Here is a tiny trained network, its code and every weight. The questions are about switching its units off for an input and a target symbol, where a switched-off unit gives its printed mean instead of its output.

import numpy as np


def w(rows, s, z=0):
    codes = np.array(rows[::2]) - 128.0
    scale = np.full(codes.shape[1], s)
    scale[-1] = z or s
    return codes * scale


def norm(h):
    return h / np.sqrt((h * h).mean(-1, keepdims=True) + 1e-5)


def f(y):
    return np.maximum(y, 0)


def softmax(a):
    e = np.exp(a - a.max(-1, keepdims=True))
    return e / e.sum(-1, keepdims=True)


def log_softmax(a):
    a = a - a.max(-1, keepdims=True)
    return a - np.log(np.exp(a).sum(-1, keepdims=True))


def net(x, mask):
    ids = ['Γαβεζμξπστψω'.index(c) for c in x.split()]
    T = len(ids)
    res = E[ids] + P[:T]
    u = 0
    for l in range(2):
        q, k, v = (norm(res) @ M[l].T for M in (Q, K, V))
        z = softmax(np.where(np.tri(T) > 0, q @ k.T / 2**0.5, -1e9)) @ v
        res = res + np.where(mask[u], z, O[l][:, -1]) @ O[l][:, :-1]
        u += 1
        y = f(norm(res) @ A[l][:, :-1].T + A[l][:, -1])
        res = res + np.where(mask[u : u + 8], y, B[l][:, -1]) @ B[l][:, :-1]
        u += 8
    return log_softmax(norm(res)[-1] @ U[:, :-1].T + U[:, -1])


Q, K, V, O, A, B = {}, {}, {}, {}, {}, {}
E = w([
[153,104,108,55],'Γ',
[69,164,87,86],'α',
[196,117,139,105],'β',
[145,171,210,160],'ε',
[72,127,92,194],'ζ',
[69,84,246,6],'μ',
[155,83,208,108],'ξ',
[136,202,130,185],'π',
[84,110,120,34],'σ',
[240,184,73,34],'τ',
[86,188,203,102],'ψ',
[124,87,124,246],'ω',
],0.02)
P = w([
[7,187,203,155],'0',
[104,249,205,130],'1',
[149,252,210,146],'2',
[152,223,183,171],'3',
[183,229,182,180],'4',
[185,221,159,189],'5',
[191,183,129,201],'6',
[214,186,122,214],'7',
[225,184,106,223],'8',
[230,168,107,235],'9',
[250,187,108,237],'10',
],0.0042)
Q[0] = w([
[208,219,9,93],'L0H1',
[128,254,88,242],'L0H1',
],0.02)
K[0] = w([
[179,168,4,73],'L0H1',
[164,185,56,222],'L0H1',
],0.025)
V[0] = w([
[52,79,254,116],'L0H1',
[86,196,191,145],'L0H1',
],0.0092)
O[0] = w([
[47,12,147,209,83],'L0H1',
[77,195,122,254,251],'L0H1',
],0.0054,0.0032)
A[0] = w([
[175,174,124,130,188],'L0N1',
[30,203,122,70,42],'L0N2',
[123,121,56,105,105],'L0N3',
[106,150,28,146,45],'L0N4',
[13,189,5,96,3],'L0N5',
[67,222,144,156,129],'L0N6',
[14,93,192,75,115],'L0N7',
[168,130,73,191,95],'L0N8',
],0.014,0.0031)
B[0] = w([
[142,117,93,33,225],'L0N1',
[54,89,131,196,190],'L0N2',
[192,152,143,108,146],'L0N3',
[200,110,112,135,161],'L0N4',
[102,116,55,6,186],'L0N5',
[134,128,62,253,254],'L0N6',
[64,202,152,70,210],'L0N7',
[176,108,163,139,180],'L0N8',
],0.02,0.0085)
Q[1] = w([
[4,73,194,130],'L1H1',
[16,95,214,115],'L1H1',
],0.026)
K[1] = w([
[1,152,203,62],'L1H1',
[21,140,131,73],'L1H1',
],0.02)
V[1] = w([
[114,7,50,92],'L1H1',
[126,6,216,125],'L1H1',
],0.015)
O[1] = w([
[82,56,59,13,92],'L1H1',
[143,78,254,70,2],'L1H1',
],0.0089,0.0083)
A[1] = w([
[109,92,194,147,60],'L1N1',
[111,132,168,126,79],'L1N2',
[50,63,147,173,107],'L1N3',
[185,122,105,120,109],'L1N4',
[155,108,130,188,170],'L1N5',
[145,2,112,151,63],'L1N6',
[92,106,200,134,4],'L1N7',
[106,28,106,112,93],'L1N8',
],0.023,0.0035)
B[1] = w([
[217,79,104,174,171],'L1N1',
[98,86,91,120,161],'L1N2',
[191,195,231,142,196],'L1N3',
[128,104,181,214,247],'L1N4',
[200,99,180,54,254],'L1N5',
[111,191,225,21,171],'L1N6',
[157,3,51,150,175],'L1N7',
[110,6,80,77,166],'L1N8',
],0.022,0.0071)
U = w([
[164,114,124,120,165],'Γ',
[192,116,235,71,3],'α',
[129,105,136,147,178],'β',
[78,67,181,165,250],'ε',
[101,172,184,204,178],'ζ',
[189,198,99,75,102],'μ',
[130,72,149,119,145],'ξ',
[77,204,144,76,154],'π',
[154,130,62,229,82],'σ',
[115,110,140,155,29],'τ',
[140,1,137,209,46],'ψ',
[91,95,58,151,225],'ω',
],0.014,0.005)

Each question gives the input, a string of symbols that net reads in full, and the target symbol t.
The units are the heads (2 rows each of Q, K, V and O) and the neurons (one row each of A and B). Each row of codes is followed by its name. A weight is (code - 128) times the scale printed after its matrix; where a second scale follows, it is the last column's (O, A, B and U).
mask holds one flag per unit, layer by layer, with each layer's heads first. A switched-off unit (its flag False) gives its mean, the last column of its rows in O or B, instead of its output. The means were averaged over made-up inputs and are rounded, as every weight is.
A unit's drop is (log p(t) with every unit on - log p(t) with that unit switched off) / (log p(t) with every unit on - log p(t) with every unit switched off).
The circuit of an input: a set's keep is (log p(t) with only the set's units on - log p(t) with every unit switched off) / (log p(t) with every unit on - log p(t) with every unit switched off). Starting from the 12 units with the biggest drops (on a tie, the unit counted first), units are removed one at a time, each time the one whose removal leaves the highest keep (on an exact tie, the one counted first), for as long as the keep stays at least 0.8.
units of the circuit, in order: the units of the circuit, biggest drop first
most important unit: the unit with the biggest drop
k most important neurons: the k neurons with the biggest drops, biggest first
top k neurons in layer l: the k neurons of layer l with the biggest drops, biggest first
input μ ξ Γ ω β τ, target α: units of the circuit, in order => [L0N6; L0N5]
input α ψ ξ, target ψ: most important unit => L0N6
input ξ π β, target σ: 4 most important neurons => [L1N5; L1N4; L0N7; L0N5]
input ψ Γ β β ζ, target ω: top 2 neurons in layer 0 => [L0N5; L0N2]
input ε μ π Γ, target σ: 4 most important neurons => [L1N5; L1N4; L0N7; L0N5]
input α α β τ β, target μ: units of the circuit, in order => [L0N6; L1H1]
input Γ ξ π σ ε ψ ω Γ ω ζ ε, target α: 3 most important neurons => [L0N5; L1N5; L0N6]
input π ω ζ μ ζ ω Γ, target α: 3 most important neurons => [L0N6; L0N2; L0N5]
input β ε ζ ζ, target ω: top 2 neurons in layer 0 => [L0N5; L0N4]
input ψ μ β π β β π π ω τ ζ, target α: 3 most important neurons => [L0N8; L0N7; L1N6]
input π β β, target σ: 4 most important neurons => [L1N5; L0N7; L1N4; L0N5]
input β ζ σ ω τ ψ ω ε π μ, target ε: top 2 neurons in layer 1 => [L1N7; L1N5]
input ζ β π ε ε, target σ: top 2 neurons in layer 0 => [L0N8; L0N6]
input α ζ β ε ε Γ ζ β ω Γ, target α: 2 most important neurons => [L0N6; L0N5]
input β ζ β, target ω: most important unit => L1H1
input Γ ζ π α, target ω: top 2 neurons in layer 0 => [L0N5; L0N2]
input β ε ψ ξ π ω ε, target α: 2 most important neurons => [L0N6; L1N5]
input τ π ε β ξ ω α β, target α: top 3 neurons in layer 0 => [L0N6; L0N5; L0N8]
input ω Γ ξ Γ β ξ ξ ψ, target ζ: top 2 neurons in layer 0 => [L0N7; L0N8]
input σ π ζ ε, target σ: units of the circuit, in order => [L1H1]
input β π ε ζ τ β, target μ: top 4 neurons in layer 0 => [L0N6; L0N8; L0N1; L0N4]
